m =
[[-0.01, -0.17, -0.14, -0.01, 0.06, -0.15, -0.11],
 [-0.12, -0.27, -0.09, 0.01, 0.07, -0.25, -0.03],
 [-0.22, -0.03, 0.20, 0.09, -0.15, -0.20, 0.19],
 [-0.20, -0.11, -0.01, -0.08, -0.18, -0.18, -0.02],
 [-0.25, -0.20, -0.16, -0.22, -0.21, -0.18, -0.16],
 [-0.25, -0.22, -0.18, -0.23, -0.21, -0.19, -0.18]]
m[-6, -7]	-0.01
m[-1, -4]	-0.23
m[0, -3]	0.06
m[-3, 4]	-0.18
m[-5, -6]	-0.27
m[-2, -6]	-0.20
m[-3, 6]	-0.02
m[-2, 0]	-0.25
m[2, -5]	0.20
m[-2, -1]	-0.16
m[-2, -4]	-0.22
m[-5]	[-0.12, -0.27, -0.09, 0.01, 0.07, -0.25, -0.03]
m[:, 1]	[-0.17, -0.27, -0.03, -0.11, -0.20, -0.22]
m[-4, 1]	-0.03
m[-3, 5]	-0.18
m[2, -3]	-0.15
m[-5, 3]	0.01
m[-5, 0]	-0.12
m[-1, 0]	-0.25
m[-4]	[-0.22, -0.03, 0.20, 0.09, -0.15, -0.20, 0.19]
m[-6, 1]	-0.17
m[-5, -1]	-0.03
m[:, -7]	[-0.01, -0.12, -0.22, -0.20, -0.25, -0.25]
m[:, 5]	[-0.15, -0.25, -0.20, -0.18, -0.18, -0.19]
m[1, -5]	-0.09
m[-1, -5]	-0.18
m[5]	[-0.25, -0.22, -0.18, -0.23, -0.21, -0.19, -0.18]
m[:, 4]	[0.06, 0.07, -0.15, -0.18, -0.21, -0.21]
m[-4, 3]	0.09
m[3]	[-0.20, -0.11, -0.01, -0.08, -0.18, -0.18, -0.02]
m[-4, 5]	-0.20
m[-6]	[-0.01, -0.17, -0.14, -0.01, 0.06, -0.15, -0.11]

W =
18	209	195	253
149	102	102	76
11	152	157	199
W[0, 0] => 18
W[2, -4] => 11
W[-3] => [18, 209, 195, 253]

data = [54, 61, 45, 16, 57, 64, 79, 43, 50, 47]
data[0]: 54
data[4]: 57
data[1]: 61
data[7]: 43

X =
218  180  161   52  102  119  121  171
166   99   90  129  143   82  189  113
147  156  137  162  188  139  148  119
100  168  186  108  134   48  149  164
Rows and columns are counted from 0.
row 0 col 0 -> 218
row 0 col 1 -> 180
row 1 col 5 -> 82
row 2 col 7 -> 119
row 1 col 0 -> 166
row 2 col 6 -> 148
row 3 col 1 -> 168
row 1 col 1 -> 99
row 1 col 6 -> 189
row 3 col 2 -> 186

grid =
[[-22  -2   4  -9 -27 -10   6  -9   2 -17 -13  -8  -6]
 [-38   4   0   2  12   1   6 -31 -11   1  -4   2  14]
 [-23   5   3  -9 -30 -13  -1  -2  17 -32 -22 -19 -28]
 [-21   3  -9   5  31   4  -7 -24 -14   9   2   1   9]
 [-13   5 -13   3  27   1 -16 -14  -3  -1  -3  -7  -9]
 [ -6   0 -13   3  29   3 -15 -13 -11   7   2  -3   0]
 [-27  12  -9   5  26   0 -14 -18   6 -10 -10 -12 -16]
 [-17   1  -4  -3  -1  -5  -5 -11  -1 -10  -9  -8  -8]
 [-18   8 -11   3  25   1 -15 -14   1  -6  -7 -10 -13]
 [-12  -3 -10   2  28   4  -7 -21 -18  12   4   3  12]]
grid[0][0] => -22
grid[9][0] => -12
grid[5][9] => 7
grid[8][8] => 1
grid[0][3] => -9
grid[:, 12] => [-6, 14, -28, 9, -9, 0, -16, -8, -13, 12]
grid[9][8] => -18
grid[3] => [-21, 3, -9, 5, 31, 4, -7, -24, -14, 9, 2, 1, 9]
grid[3][6] => -7
grid[0] => [-22, -2, 4, -9, -27, -10, 6, -9, 2, -17, -13, -8, -6]
grid[2][8] => 17
grid[1] => [-38, 4, 0, 2, 12, 1, 6, -31, -11, 1, -4, 2, 14]
grid[2][9] => -32
grid[7][6] => -5
grid[0][4] => -27
grid[7][11] => -8
grid[3][9] => 9
grid[6][6] => -14
grid[4] => [-13, 5, -13, 3, 27, 1, -16, -14, -3, -1, -3, -7, -9]
grid[7][2] => -4
grid[6][3] => 5
grid[4][7] => -14
grid[7][10] => -9
grid[:, 7] => [-9, -31, -2, -24, -14, -13, -18, -11, -14, -21]
grid[3][8] => -14
grid[1][10] => -4
grid[9][10] => 4
grid[8] => [-18, 8, -11, 3, 25, 1, -15, -14, 1, -6, -7, -10, -13]
grid[4][9] => -1
grid[7][8] => -1
grid[3][2] => -9
grid[4][11] => -7
grid[8][3] => 3
grid[5][7] => -13
grid[1][12] => 14
grid[:, 2] => [4, 0, 3, -9, -13, -13, -9, -4, -11, -10]
